X = 8  4  1  3  4  3  3
Find the entry just right of 8.
A: 4
Find the largest entry.
A: 8

A = 718,727,642,649,891,598,209,511,668,480,649,962
What is the 1st entry from the right?
A: 962
What is the 2nd entry from the left?
A: 727
What is the third entry from the left?
A: 642
The entry just left of 598: 891

grid =
[[  8.0  43.9  19.6   0.9 -20.7   6.0  10.3  -9.5  11.0  25.0  18.6  16.7]
 [  0.1   0.3   0.1   0.0  -0.2   0.0   0.1  -0.1   0.1   0.2   0.1   0.1]
 [  6.0  33.0  14.7   0.7 -15.5   4.5   7.7  -7.1   8.3  18.8  14.0  12.5]
 [  5.2  28.5  12.7   0.6 -13.4   3.9   6.7  -6.1   7.1  16.2  12.1  10.8]
 [  3.0  16.4   7.3   0.3  -7.7   2.2   3.8  -3.5   4.1   9.3   6.9   6.2]
 [  7.1  39.2  17.5   0.8 -18.4   5.3   9.2  -8.5   9.8  22.3  16.6  14.9]]
Rows and columns are numbered from 0.
Give the entry in the top-right corner.
16.7
The entry in row 1 and column 0: 0.1
Give the entry just right of the largest entry.
19.6
Give the entry just right of 0.7.
-15.5
Give the entry directly above 0.6.
0.7
Give the entry directly below 2.2.
5.3
Give the entry at row 0, column 0.
8.0
Give the entry just right of 6.9.
6.2
Give the bottom-right entry.
14.9
The entry in row 0 and column 1 is 43.9
The entry just left of 18.6: 25.0
The entry at row 2, column 1 -> 33.0
The entry just left of -7.1: 7.7
The entry just right of the smallest entry is 6.0
The entry at row 2, column 2 -> 14.7
The entry in the bottom-left corner is 7.1
The entry directly above 22.3: 9.3
The entry in row 2 and column 0 -> 6.0
Give the bottom entry of the column that holds the largest entry.
39.2
Give the entry just right of 2.2.
3.8
The entry just left of the smallest entry -> 0.9
The entry just right of 9.2: -8.5
The entry directly above -0.2: -20.7
Give the entry directly above -15.5.
-0.2
The entry in row 1 and column 1 is 0.3

Read these off the grid that follows.
1) The entry in the bottom-right corner?
2) The second-last entry, reading row by row?
3) The 1st entry, reading row by row?
4) The last entry of the smallest entry's row?
5) The entry in the bottom-left corner?
[[4 8 4 5 8 4 3 5 3 5 6]
 [4 4 4 4 4 5 5 4 5 5 5]
 [5 4 5 4 5 4 5 5 5 5 5]
 [4 4 4 3 4 6 5 4 5 5 4]
 [5 4 4 4 5 4 4 5 4 6 3]
 [4 3 3 5 5 4 5 6 5 5 3]
 [3 4 7 3 3 4 4 5 5 5 3]
 [5 4 6 5 5 5 5 5 5 4 6]
 [6 6 4 7 5 4 4 6 5 4 6]
 [6 5 6 6 6 4 5 4 4 4 5]
 [5 5 8 2 5 7 5 4 4 5 5]
 [4 4 4 4 5 6 5 4 4 6 4]]
1) 4
2) 6
3) 4
4) 5
5) 4

Questions about the row below.
1) Which number is the entry just left of the smallest entry?
2) Which number is the entry just right of -13.9?
-13.9    2.7    0.0  -40.0  -11.3    4.9
1) 0.0
2) 2.7

Questions about the grid below.
1) Give the entry directly above -7.1.
2) Give the smallest entry in the last column.
3) Give the entry just left of -20.6.
4) Give the second entry in reading order.
5) Give the last entry, reading row by row.
6) Give the smallest entry in the first column.
7) Give the third entry on the main diagonal.
8) Give the 1st entry in reading order.
[[ 38.8  22.0   1.4  -4.5  36.4 -38.3  39.7  14.6  39.5]
 [-14.9 -38.8   5.2 -40.6 -26.0 -12.9 -30.1   0.3  -7.7]
 [ 24.8 -17.0  29.8 -25.4  14.7 -28.7   8.6  33.1  22.6]
 [-10.8  -8.4 -23.2  -7.0 -20.6  -2.2 -10.9 -19.8  -2.2]
 [  1.9 -15.9 -24.6 -14.1 -20.5 -21.5  -5.4 -13.1  11.6]
 [  1.8   0.8  -0.7   1.4   0.7  -1.0   1.9   0.2   1.8]
 [-19.7  15.6 -44.0   6.5 -18.7  15.3  -4.9 -43.7  -4.2]
 [ -4.1 -15.1   7.1 -25.7  -1.1 -17.1  -9.1   3.2  -3.9]
 [  0.6   2.2 -17.0  17.8 -10.3   3.8   2.1  -9.2   0.9]
 [-14.4   7.9 -27.5   7.2 -13.6  10.5  -5.1 -27.3  -7.1]
 [-17.4 -44.1   8.3 -47.2 -28.8 -13.5 -34.9   1.7  -9.4]
 [  6.2   2.9  -2.3  -3.2   5.0 -10.9   5.8   0.7   6.8]
 [ -3.2  -4.1  -2.0  -6.0  -2.6  -3.8  -3.7  -2.4  -2.8]
 [ 26.7   7.6   0.0  -0.2  17.6 -28.1  23.3  11.9  25.4]]
1) 0.9
2) -9.4
3) -7.0
4) 22.0
5) 25.4
6) -19.7
7) 29.8
8) 38.8

B =
[-124.9  168.5  -69.1   75.5  162.5 -145.7  -38.3   87.0  122.9  154.9
  201.7 -139.9 -131.4  155.9]
What is the entry just left of 75.5?
Answer: -69.1
What is the minimum?
Answer: -145.7
The entry just right of 122.9 is 154.9
What is the maximum?
Answer: 201.7
